Here is a tiny trained network, its code and every weight. The questions are about switching its units off for an input and a class, where a switched-off unit gives its printed mean instead of its output.

import numpy as np


def w(rows, s, z=0):
    codes = np.array(rows[::2]) - 128.0
    scale = np.full(codes.shape[1], s)
    scale[-1] = z or s
    return codes * scale


def f(y):
    return np.maximum(y, 0)


def log_softmax(a):
    a = a - a.max(-1, keepdims=True)
    return a - np.log(np.exp(a).sum(-1, keepdims=True))


def net(x, mask):
    res = np.array(x, float).reshape(1, 8) / 4 @ E
    y = f(res @ A[0][:, :-1].T + A[0][:, -1])
    res = res + np.where(mask, y, B[0][:, -1]) @ B[0][:, :-1]
    return log_softmax(res[-1] @ U[:, :-1].T + U[:, -1])


A, B = {}, {}
E = w([
[251,121,234,149],'x0',
[130,128,125,128],'x1',
[128,128,128,128],'x2',
[128,128,129,129],'x3',
[130,127,124,128],'x4',
[79,51,157,241],'x5',
[127,254,117,221],'x6',
[130,127,123,129],'x7',
],0.0064)
A[0] = w([
[178,109,145,157,14],'n0',
[131,232,135,183,122],'n1',
[82,98,145,85,127],'n2',
[113,114,123,142,88],'n3',
[173,173,134,66,41],'n4',
[139,68,131,84,129],'n5',
[31,130,75,101,67],'n6',
[161,133,156,128,60],'n7',
[121,123,145,150,73],'n8',
[123,104,132,159,58],'n9',
[66,121,93,110,51],'n10',
[135,140,99,102,101],'n11',
[126,4,133,35,98],'n12',
[59,132,114,106,52],'n13',
[233,132,185,148,56],'n14',
[62,172,82,135,63],'n15',
[130,108,125,159,48],'n16',
[101,141,165,107,48],'n17',
[118,62,139,224,40],'n18',
[159,118,168,148,93],'n19',
[193,121,177,140,84],'n20',
[115,86,137,171,2],'n21',
[99,103,119,154,76],'n22',
[130,106,142,170,42],'n23',
[171,160,132,76,52],'n24',
[127,123,139,141,104],'n25',
[210,124,167,147,76],'n26',
[123,112,127,146,69],'n27',
[96,131,107,124,52],'n28',
[169,194,101,32,5],'n29',
[138,130,114,135,86],'n30',
[167,132,172,132,61],'n31',
[107,101,176,92,81],'n32',
[102,196,121,174,99],'n33',
[148,173,100,59,30],'n34',
[130,221,136,192,99],'n35',
[137,81,147,90,142],'n36',
[123,132,108,133,103],'n37',
[108,71,138,191,27],'n38',
],0.012,0.0015)
B[0] = w([
[131,128,94,75,173],'n0',
[201,166,228,190,237],'n1',
[175,151,148,131,175],'n2',
[102,126,127,113,144],'n3',
[44,91,136,160,201],'n4',
[176,161,183,162,192],'n5',
[156,120,27,24,226],'n6',
[134,136,91,100,166],'n7',
[116,109,130,134,146],'n8',
[88,114,132,148,153],'n9',
[140,138,79,48,188],'n10',
[101,93,119,138,159],'n11',
[222,204,224,216,254],'n12',
[154,118,58,85,181],'n13',
[168,127,30,35,246],'n14',
[180,137,76,44,204],'n15',
[93,116,143,130,148],'n16',
[128,127,127,139,129],'n17',
[6,82,149,181,214],'n18',
[140,120,86,85,180],'n19',
[148,137,64,58,210],'n20',
[66,107,142,152,166],'n21',
[94,98,103,129,161],'n22',
[83,101,137,129,161],'n23',
[54,94,134,151,189],'n24',
[116,122,124,128,140],'n25',
[152,135,53,52,217],'n26',
[102,124,136,132,142],'n27',
[132,130,102,89,157],'n28',
[7,64,155,195,229],'n29',
[128,133,137,121,131],'n30',
[139,135,85,81,182],'n31',
[159,141,151,144,164],'n32',
[193,162,178,168,203],'n33',
[40,81,140,164,197],'n34',
[200,166,214,194,230],'n35',
[171,164,165,155,184],'n36',
[131,133,131,100,142],'n37',
[37,89,144,171,189],'n38',
],0.023,0.0069)
U = w([
[200,213,183,165,85],'0',
[141,159,43,40,255],'1',
[1,105,131,158,59],'2',
],0.0081,0.00082)

Each question gives the input, the list of numbers given to net, and the class t.
The units are the neurons (one row each of A and B). Each row of codes is followed by its name. A weight is (code - 128) times the scale printed after its matrix; where a second scale follows, it is the last column's (A, B and U).
mask holds one flag per neuron, in row order. A switched-off neuron (its flag False) gives its mean, the last column of its row in B, instead of its output. The means were averaged over made-up inputs and are rounded, as every weight is.
A unit's drop is (log p(t) with every unit on - log p(t) with that unit switched off) / (log p(t) with every unit on - log p(t) with every unit switched off).
The circuit of an input: a set's keep is (log p(t) with only the set's units on - log p(t) with every unit switched off) / (log p(t) with every unit on - log p(t) with every unit switched off). Starting from the 12 units with the biggest drops (on a tie, the unit counted first), units are removed one at a time, each time the one whose removal leaves the highest keep (on an exact tie, the one counted first), for as long as the keep stays at least 0.8.
units of the circuit, in order: the units of the circuit, biggest drop first
unit that matters most: the unit with the biggest drop
k most important neurons: the k neurons with the biggest drops, biggest first
drop when u is switched off: that unit's drop, to one decimal
input [-7,-6,-3,-4,6,-8,1,5], class 2: 2 most important neurons : (n29; n34)
input [5,-5,8,-8,8,-6,-3,-3], class 2: units of the circuit, in order : (n29)
input [2,6,4,-5,8,-5,4,4], class 2: 2 most important neurons : (n12; n29)
input [6,5,-8,8,5,-8,7,-1], class 2: 2 most important neurons : (n29; n4)
input [-7,1,3,1,-7,5,-7,5], class 0: 4 most important neurons : (n12; n14; n5; n26)
input [8,3,-5,4,3,7,-5,1], class 1: 3 most important neurons : (n14; n26; n20)
input [3,0,-1,3,4,-8,-8,-4], class 0: 4 most important neurons : (n12; n5; n36; n18)
input [6,0,-7,2,6,-2,4,7], class 1: 2 most important neurons : (n14; n12)
input [1,-8,2,-1,2,-5,-5,7], class 0: 3 most important neurons : (n12; n18; n5)
input [5,-7,0,-8,-7,-3,3,4], class 1: 2 most important neurons : (n12; n14)
input [7,-1,-4,0,-1,1,5,7], class 1: 2 most important neurons : (n14; n12)
input [-3,-8,-8,4,0,-4,2,5], class 2: 2 most important neurons : (n14; n29)
input [-3,-7,5,-2,-4,-6,6,-2], class 0: 4 most important neurons : (n1; n35; n33; n18)
input [-6,-8,-6,5,3,-5,8,-8], class 0: unit that matters most : n1
input [-4,8,0,-4,-2,-2,-5,-8], class 0: drop when n12 is switched off : 1.1
input [-7,-8,-3,5,-4,8,-8,3], class 0: drop when n2 is switched off : 0.6
input [6,5,7,6,0,3,4,5], class 1: drop when n12 is switched off : 0.1
